Each row has a name. Each question is about the rows just above it.

Nug: [147  79 131 137 178]
pap: [ 87  95 149 112 177]
Zisum: [ 85 130 125 175 124]
Muf: [119 127  92 101 159]
potol: [153 146  96  88 151]
[131] with +1 step of 1 on every entry: : [132]
[112] with +1 step of 1 on every entry: : [113]
Move every entry of [ 79 131 137] by +1 step of 1. : [ 80 132 138]
[125] with -1 step of 1 on every entry: : [124]
[175] with -1 step of 1 on every entry: : [174]

nes: [108 157 130 135 105  91 115 170 145 129 121 119 109  68 162 119 111]
Kedu: [140 148 131 123 105 119 132 107 109 127 136 129 143 131 129 117 141]
potol: [108 157 121 135 105  91 115 170  87 129 121 119 109  68 162 119 111]
Sefe: [121 156 111 106 127 134 145 164 143 137 104 130 147 119 153 161 129]
gukes: [157 127 153 140 111 137 126 101 116  97 171 109 115 139  92 146 128]
redad: [122 145 149 104 111 140 149 115  92 110 111 121 120 123 159 104 131]
Shift each entry of [119] by +1 times 1: : [120]
Move every entry of [122] by +1 step of 1. : [123]

Kedu: [116 117 100 123 136  95 117 101 100 109 121 122 103 136 113 100  93 105
  94 102 132 151 111  86 118 114  83 134 158  89]
Nug: [ 92 109  99 109  82  92 118 108 148 120  95 117 142  93 125 147 167 137
 167 106 117 103 145 156 107 113 146  93  88 116]
gukes: [134 132 147 121 120 149 130 138 140 137 132 122 139 120 132 141 141 138
 142 141 119 105 129 150 132 135 149 122 102 147]
[141] with -1 step of 1 on every entry: : [140]
[105  94 102] with +1 step of 1 on every entry: : [106  95 103]
Move every entry of [109] by +1 step of 1. : [110]
[167] with -1 step of 1 on every entry: : [166]
[120 149 130 138] with -1 step of 1 on every entry: : [119 148 129 137]
Move every entry of [101 100] by -1 step of 1. : [100  99]

Zisum: [127 132 126 129 123 113 111 129 119 115 146 135 138 121 149 141 154 133
 126 139 133 103 122 130 117 125 139 127 121 106  99 131 122 132 127 114
 133 132 110 127 125 115 133 129 117 140 127 135 142 132 104 132 147 130
 135 135 122 120 115 109 128 172]
pap: [125 129 139 138 117 115 139 134 115 132 135 130 128 127 139 121 124 135
 128 136 139 138 119 118 126 125 130 137 131 128 134 121 129 145 139 109
 116 131 146 131 124 118 128 130 143 128 122 127 132 129 123 128 120 114
 142 125 131 117 130 151 140 156]
Nug: [126 128 140 101 130 122 119 131 118 126 138 125 137 117 113 125 121 146
 128 130 119 140 127 116 129 120 136 121 124 132 158 119 120 144 124 105
 124 133 138 117 129 128 122 137 112 126 125 124 112 126 140 129 126 138
 122 141 135 127 124 136 171 106]
Move every entry of [138 119 118] by -1 step of 1. : [137 118 117]
[144] with +1 step of 1 on every entry: : [145]
Move every entry of [121] by +1 step of 1. : [122]
Move every entry of [139 109] by -1 step of 1. : [138 108]
Move every entry of [128 130] by +1 step of 1. : [129 131]
Shift each entry of [126 125 130 137] by -1 times 1: : [125 124 129 136]

nes: [118 118 126 179 131]
gukes: [146 125 131 132 125]
Sefe: [109 132 133 171 126]
Kedu: [121 133 132 141 136]
Shift each entry of [133 132] by -1 times 1: : [132 131]
[109 132 133 171] with -1 step of 1 on every entry: : [108 131 132 170]
[118] with -1 step of 1 on every entry: : [117]

Nug: [100 128 157 127 111 117 162 141 154 119 143 145 139 123 111 155  81 119
 138 152 107 118 150 108 108 111 113 118 123 108 142 109]
gukes: [100 128 157 127 111 117 162 141 154 119 143 145 139 123 111 155  81 119
 138 152 107 118 150 108 108 111 113 118 123 108 142 140]
potol: [105 155 128 109 123 138 145 111 153 106 110 136 105 103 155 125 124 154
 139 157 136 120  99 102 128 133  96 134 156  99 146 137]
nes: [ 95 137 150 126 113 124 163 145 147 120 142 150 134 109 119 151  81 115
 138 161 110 116 143 107 110 114 107 123 131 103 136  87]
Sefe: [ 95 137 150 126 113 124 163 145 147 120 142 150 134 109 119 151  81 115
 138 161 110 116 143 107 110 114 107 123 131 103 145 123]
reni: [109 117 163 125 112 112 159 133 161 118 139 138 139 139 104 160  86 126
 137 142 109 117 150 110 110 111 116 118 112 116 138  95]
Zisum: [ 92 148 141 124 117 132 161 140 144 118 137 150 128  98 131 145  87 117
 138 167 114 119 132 107 115 118 102 128 144  98 147 135]
pap: [105 157 128 109 123 138 157 111 153 106 110 136 105 103 155 125 124 154
 139 157 136 120  99 102 128 133  96 134 156  99 146 137]
Move every entry of [103 155] by +1 step of 1. : [104 156]
Shift each entry of [138] by -1 times 1: : [137]
Shift each entry of [111 113] by -1 times 1: : [110 112]

Kedu: [136  86 124 103]
Nug: [136  82 124 114]
Sefe: [136  78 124 119]
Kig: [136  82 124 108]
gukes: [136  88 123  96]
redad: [136  78 125 128]
Move every entry of [78] by -1 step of 1. : [77]
Move every entry of [123] by +1 step of 1. : [124]

Zisum: [142 139 125 132 165 126 127 116 107 127 116 155 126 131 118 112 109 157
 113 158 104 106 136 131 129 130 122  85 141 138]
Muf: [149 125 115 151 127 128 146 120 137 138 105 163 129 131 116 134 129 161
 141 141 136  72 140 154 138 134  86 116 134 139]
Sefe: [150 125 141 121 135 135 130 132 115 118 140 127 141 128 123 135 114 129
 124 123 141 130 134 143 137 108 129 118 140 125]
redad: [142 136 114 134 150 118 126 122 115 130 111 154 128 130 122 121 109 157
 119 158 116 101 133 133 131 139 115  93 138 140]
[130 111 154 128] with -1 step of 1 on every entry: : [129 110 153 127]
Shift each entry of [157] by -1 times 1: : [156]

Muf: [184 120 119 115]
reni: [155 144 177 143]
Kedu: [145 100 121 178]
Move every entry of [184 120 119] by -1 step of 1. : [183 119 118]
[145 100] with +1 step of 1 on every entry: : [146 101]
[184 120] with -1 step of 1 on every entry: : [183 119]
Move every entry of [177] by -1 step of 1. : [176]
[184 120] with +1 step of 1 on every entry: : [185 121]

Kig: [ 86 131 144 121 132 130 129]
redad: [165  95 127 145  77 160 155]
Nug: [117 128  91 114 127 105 128]
[ 91 114 127 105] with +1 step of 1 on every entry: : [ 92 115 128 106]
[131 144] with -1 step of 1 on every entry: : [130 143]
Shift each entry of [132 130] by +1 times 1: : [133 131]
Move every entry of [144 121 132 130] by -1 step of 1. : [143 120 131 129]
Move every entry of [127] by +1 step of 1. : [128]
Move every entry of [144 121] by -1 step of 1. : [143 120]
Move every entry of [144 121 132] by +1 step of 1. : [145 122 133]

Nug: [122 119 116 120 132 130 138 143]
nes: [125  80 152 159  98 169 114 131]
Zisum: [122 119 119 120 132 130 138 143]
Shift each entry of [125  80] by -1 times 1: : [124  79]
Shift each entry of [120] by +1 times 1: : [121]
Shift each entry of [119] by -1 times 1: : [118]
Move every entry of [122 119 116 120] by +1 step of 1. : [123 120 117 121]

nes: [ 85 107 161 103 146 172 127  86  95 137 145  94 153 132]
gukes: [ 85 107 161 103 146 172 127  86  95 137 145  94 105 132]
pap: [133 137 101 151  96 126 125 100 129  86 109 167 109 103]
Kedu: [146 101 157 105  92 104 159  87 114 163 149  88 143 110]
Nug: [ 85 111 128 150 172 112 131  92 112  99  86 155 150 139]
reni: [140 131 126 142 104 143 136 167 110  88  90 155  90 157]
Sefe: [146 101 157 105  92 104 159  87 114 163 149  88 143 173]
potol: [143 164 103  82  94 139 129 102 115  99 168  94 157 147]
redad: [143 164 103  82 105 139 129 102 115  99 168  94 157 147]
Move every entry of [172] by +1 step of 1. : [173]
[155] with -1 step of 1 on every entry: : [154]

redad: [127 121 138 108]
Kig: [107 124 129  94]
potol: [149 126 112 130]
Sefe: [147 115 119 152]
pap: [119 119 110  97]
Kedu: [179 116 122 140]
gukes: [142 118 132 118]
reni: [107 124 106 129]
Zisum: [168 147 139  98]
[107] with -1 step of 1 on every entry: : [106]
Move every entry of [168 147 139] by -1 step of 1. : [167 146 138]
Move every entry of [121] by -1 step of 1. : [120]
Shift each entry of [106] by -1 times 1: : [105]
Move every entry of [107 124] by +1 step of 1. : [108 125]
[119] with +1 step of 1 on every entry: : [120]
Move every entry of [124 129] by -1 step of 1. : [123 128]

Nug: [128 127 128 129 128 127 129 128 128 128 128 128 129 128 127 128 128 128
 128 128 128 128 128 127 128 128 127 129 128 127 128 128 127 128 128 129
 128 128 128 128 177 132 146 167 176 178]
Kedu: [128 128 128 129 128 128 129 128 128 128 128 128 127 128 128 127 128 127
 128 129 127 131 144 166 175 178 178 179 179 179 179 179 179 178 178 179
 179 179 179 178 179 179 179 179 180 179]
Zisum: [129 128 128 128 128 128 128 128 128 128 128 128 128 127 128 128 129 130
 136 156 172 178 178 179 179 179 178 179 179 179 178 179 179 179 180 180
 179 179 179 179 179 179 179 179 179 179]
Muf: [127 129 136 155 173 178 179 178 180 180 178 178 179 178 179 178 179 178
 179 180 180 179 179 179 179 178 178 179 180 178 179 178 178 178 178 179
 179 179 179 178 179 178 179 179 179 179]
reni: [129 128 128 128 129 128 129 129 128 131 141 164 175 177 179 179 179 178
 178 179 178 178 179 179 178 178 179 178 179 179 179 179 179 179 179 179
 178 179 178 179 179 178 178 178 178 179]
redad: [128 127 128 129 128 127 129 128 128 128 128 128 129 128 127 128 128 128
 128 128 128 128 128 127 128 128 127 129 128 127 128 128 127 128 128 129
 128 128 128 128 128 132 146 167 176 178]
[178] with +1 step of 1 on every entry: : [179]
Move every entry of [128 128] by -1 step of 1. : [127 127]
Shift each entry of [128] by -1 times 1: : [127]
Shift each entry of [128 128] by +1 times 1: : [129 129]
Move every entry of [179] by -1 step of 1. : [178]
[127] with +1 step of 1 on every entry: : [128]

nes: [130 119 104  89  80  81  96 134 156 170 170 162 147]
Sefe: [106  90  79  83 100 127 147 172 167 161 146 140 136]
reni: [177 180 167 154 141 135 132 108  99  80  79  89 104]
gukes: [172 154 140 135 127 116 103  81  74  82 109 140 157]
pap: [127 162 173 178 164 154 144 127 126 116  98  82  77]
Nug: [146 133 126 118 103  85  77  84 102 131 162 175 169]
Move every entry of [ 77  84 102] by +1 step of 1. : [ 78  85 103]
[146] with +1 step of 1 on every entry: : [147]
Move every entry of [106  90] by +1 step of 1. : [107  91]
Shift each entry of [118 103] by +1 times 1: : [119 104]
Shift each entry of [103] by +1 times 1: : [104]

Nug: [138 134 132 116  70 179]
Kedu: [128  93 168 132 145 179]
gukes: [138 109 100 165 163  84]
Kig: [170 135 117 169 162 179]
Move every entry of [109 100] by -1 step of 1. : [108  99]
[163] with -1 step of 1 on every entry: : [162]
Move every entry of [138 134 132 116] by +1 step of 1. : [139 135 133 117]
Move every entry of [116  70] by -1 step of 1. : [115  69]
[100] with -1 step of 1 on every entry: : [99]
Move every entry of [138] by -1 step of 1. : [137]

Nug: [108 141 138 107 133 133 134 120 127 142 128 146 146 115 141 123 155 153
 117  96 116 123 138 155 141 141 129 106 123 118 162 129 160 149 115 129
 119]
Kig: [115 133 135 117 131 132 133 115 121 132 127 138 133 112 134 125 147 142
 119  96 116 124 135 153 149 136 128 118 115 120 119 122 130 122 143 138
 147]
Zisum: [108  93 139 110 146 134 148 115 105 124 128  99 118 132 122 129 121 125
 104 165 148 140 145 140 101 146 165 117 101 137 114 144 168 141 134 177
 134]
Kedu: [117 110 136 126 104 133 156 132 127 146 146 135 142 112 116 126 154 153
 118 162 142 130 109 121  94 102 112 118 115 120 119 122 130 122 143 138
 130]
potol: [108 141 138 107 133 132 134 120 127 142 128 146 146 115 141 123 155 153
 117  96 116 123 138 155 141 141 129 102 123 118 162 129 160 146 115 129
 119]
[156] with -1 step of 1 on every entry: : [155]
[125 104 165 148] with -1 step of 1 on every entry: : [124 103 164 147]
Move every entry of [121] by -1 step of 1. : [120]
[123] with +1 step of 1 on every entry: : [124]
Shift each entry of [124 135] by -1 times 1: : [123 134]
[119] with -1 step of 1 on every entry: : [118]

potol: [141 124 127 104 108 184  95 187 143]
gukes: [122 125 143 130 136 121 137 104 131]
Muf: [126 133 115 137 130 109 134 123 119]
Kig: [126 138 103 146 133  89 142 115 109]
pap: [131 136 103 136 124 112 129 138 116]
nes: [131 136 103 136 125 111 129 138 115]
Sefe: [165  81 181 153 126 117 139  91 140]
redad: [135 127 124 117 117 156 111 161 135]
reni: [138 127 122 112 112 166 104 174 137]
Move every entry of [138 127] by -1 step of 1. : [137 126]
Shift each entry of [153 126 117 139] by +1 times 1: : [154 127 118 140]
[138 127 122 112] with -1 step of 1 on every entry: : [137 126 121 111]
Move every entry of [111 129] by -1 step of 1. : [110 128]
Move every entry of [138 103 146] by +1 step of 1. : [139 104 147]

gukes: [134 135 132 125 130 106 130  93 157 122 145 169 139 132 129 127]
Sefe: [137 119 135 117 120 119 141 137 116 143 113 108 135 138 127 134]
nes: [152 111 147 100 110  89 159 122 122 158 104 111 152 153 123 139]
Kedu: [122 119 125 128 123 146 125 161  98 133 107  84 117 125 123 127]
potol: [141 128 134 125 133 123 144 131 128 146 131 132 136 136 142 138]
Kig: [104 139 112 147 136 151  97 123 137  95 143 143 109 107 120 113]
Zisum: [133 122 134 117 119 110 134 118 131 131 120 126 136 136 120 128]
Nug: [113 145 117 144 139 135 105 101 156  98 156 172 120 113 127 117]
pap: [134 137 132 126 132 107 130  92 159 122 147 172 139 131 131 128]
reni: [113 127 119 136 127 149 111 146 114 115 122 107 113 117 120 120]
[144 139] with -1 step of 1 on every entry: : [143 138]
Shift each entry of [147] by +1 times 1: : [148]
Shift each entry of [131 120 126 136] by -1 times 1: : [130 119 125 135]
Shift each entry of [130  93 157] by -1 times 1: : [129  92 156]
[113 108] with +1 step of 1 on every entry: : [114 109]
[125 133 123 144] with +1 step of 1 on every entry: : [126 134 124 145]
Move every entry of [136 151] by -1 step of 1. : [135 150]

gukes: [118 131 134 125 132 124 130 131 118 140]
redad: [116 137 137 120 131 136 130 123 132 130]
Kedu: [133 130 130 128 127 137 127 127 133 124]
pap: [134 117 111 139 113 130 134 128 116 127]
nes: [116 130 144 118 135 128 133 127 137 143]
Nug: [130 129 133 134 131  97 114 123 134 138]
reni: [144 112 116 148 123 143 145 134 134 124]
Zisum: [119 138 130 111 103 134 117 118 100 123]
Kig: [118 137 125 121 150 125 125 125 150 131]
Sefe: [116 141 144 118 135 128 133 127 137 143]
potol: [139 127 129 137 124 133 124 131 131 121]
[128] with +1 step of 1 on every entry: : [129]
Shift each entry of [117 111] by +1 times 1: : [118 112]
Shift each entry of [127] by -1 times 1: : [126]
[120 131] with -1 step of 1 on every entry: : [119 130]

pap: [ 82  93 131 102 118  94 152 134  97 124 129 175  94 103 117 142 171 156
 143 125  94 131 139 166 106 116 104 167 100 111 106 122]
Muf: [144 144 134 128 128 178  96 122 175 121 122 112 143 133 142 127 120 107
 132 140 137 142 118  89 115 156 141 116 131 136 135 137]
reni: [186 156 126 165 135 151 118 118 144 119 132  83 150 161 133 113  80 106
 103 121 161 117 119 107 161 129 153  97 159 150 150 117]
Shift each entry of [96] by +1 times 1: : [97]
[131] with +1 step of 1 on every entry: : [132]
Shift each entry of [143 133 142] by -1 times 1: : [142 132 141]
Shift each entry of [106] by -1 times 1: : [105]
[167 100 111 106] with +1 step of 1 on every entry: : [168 101 112 107]
[140 137] with -1 step of 1 on every entry: : [139 136]

nes: [132 109  96 110 121]
pap: [134 100  71 105 122]
Sefe: [128 124 123 122 125]
Muf: [130 118 114 116 122]
redad: [128 127 127 127 127]
Zisum: [127 140 128 152 144]
Kedu: [128 126 126 125 126]
Nug: [128 147 115 172 159]
reni: [128 149 110 177 163]
Kig: [127 141 127 153 145]
Move every entry of [153] by -1 step of 1. : [152]
Shift each entry of [124] by +1 times 1: : [125]
[71] with +1 step of 1 on every entry: : [72]
[114] with -1 step of 1 on every entry: : [113]
Shift each entry of [126 126 125] by -1 times 1: : [125 125 124]

reni: [125 124 122 136]
Nug: [119 107 109 147]
pap: [125  81 132 132]
Kedu: [109 132 118 104]
Kig: [143  89 108 135]
potol: [119  98 146 105]
Zisum: [ 81 148 125 125]
Sefe: [112 139 149 124]
gukes: [111 112 119 151]
nes: [114 134 142 177]
Muf: [153  81 132 132]
redad: [112  89 132 132]
Shift each entry of [132 118] by +1 times 1: : [133 119]
Move every entry of [114] by -1 step of 1. : [113]
Move every entry of [132] by -1 step of 1. : [131]
Shift each entry of [119  98 146] by +1 times 1: : [120  99 147]
Shift each entry of [125] by +1 times 1: : [126]

pap: [114  90  97 136  95]
Nug: [114  90  97 119 141]
Sefe: [ 87 159 112 145 127]
redad: [138 124  84 126 134]
nes: [149 177 186 145 113]
Shift each entry of [186] by +1 times 1: : [187]
[90 97] with +1 step of 1 on every entry: : [91 98]
[126] with +1 step of 1 on every entry: : [127]

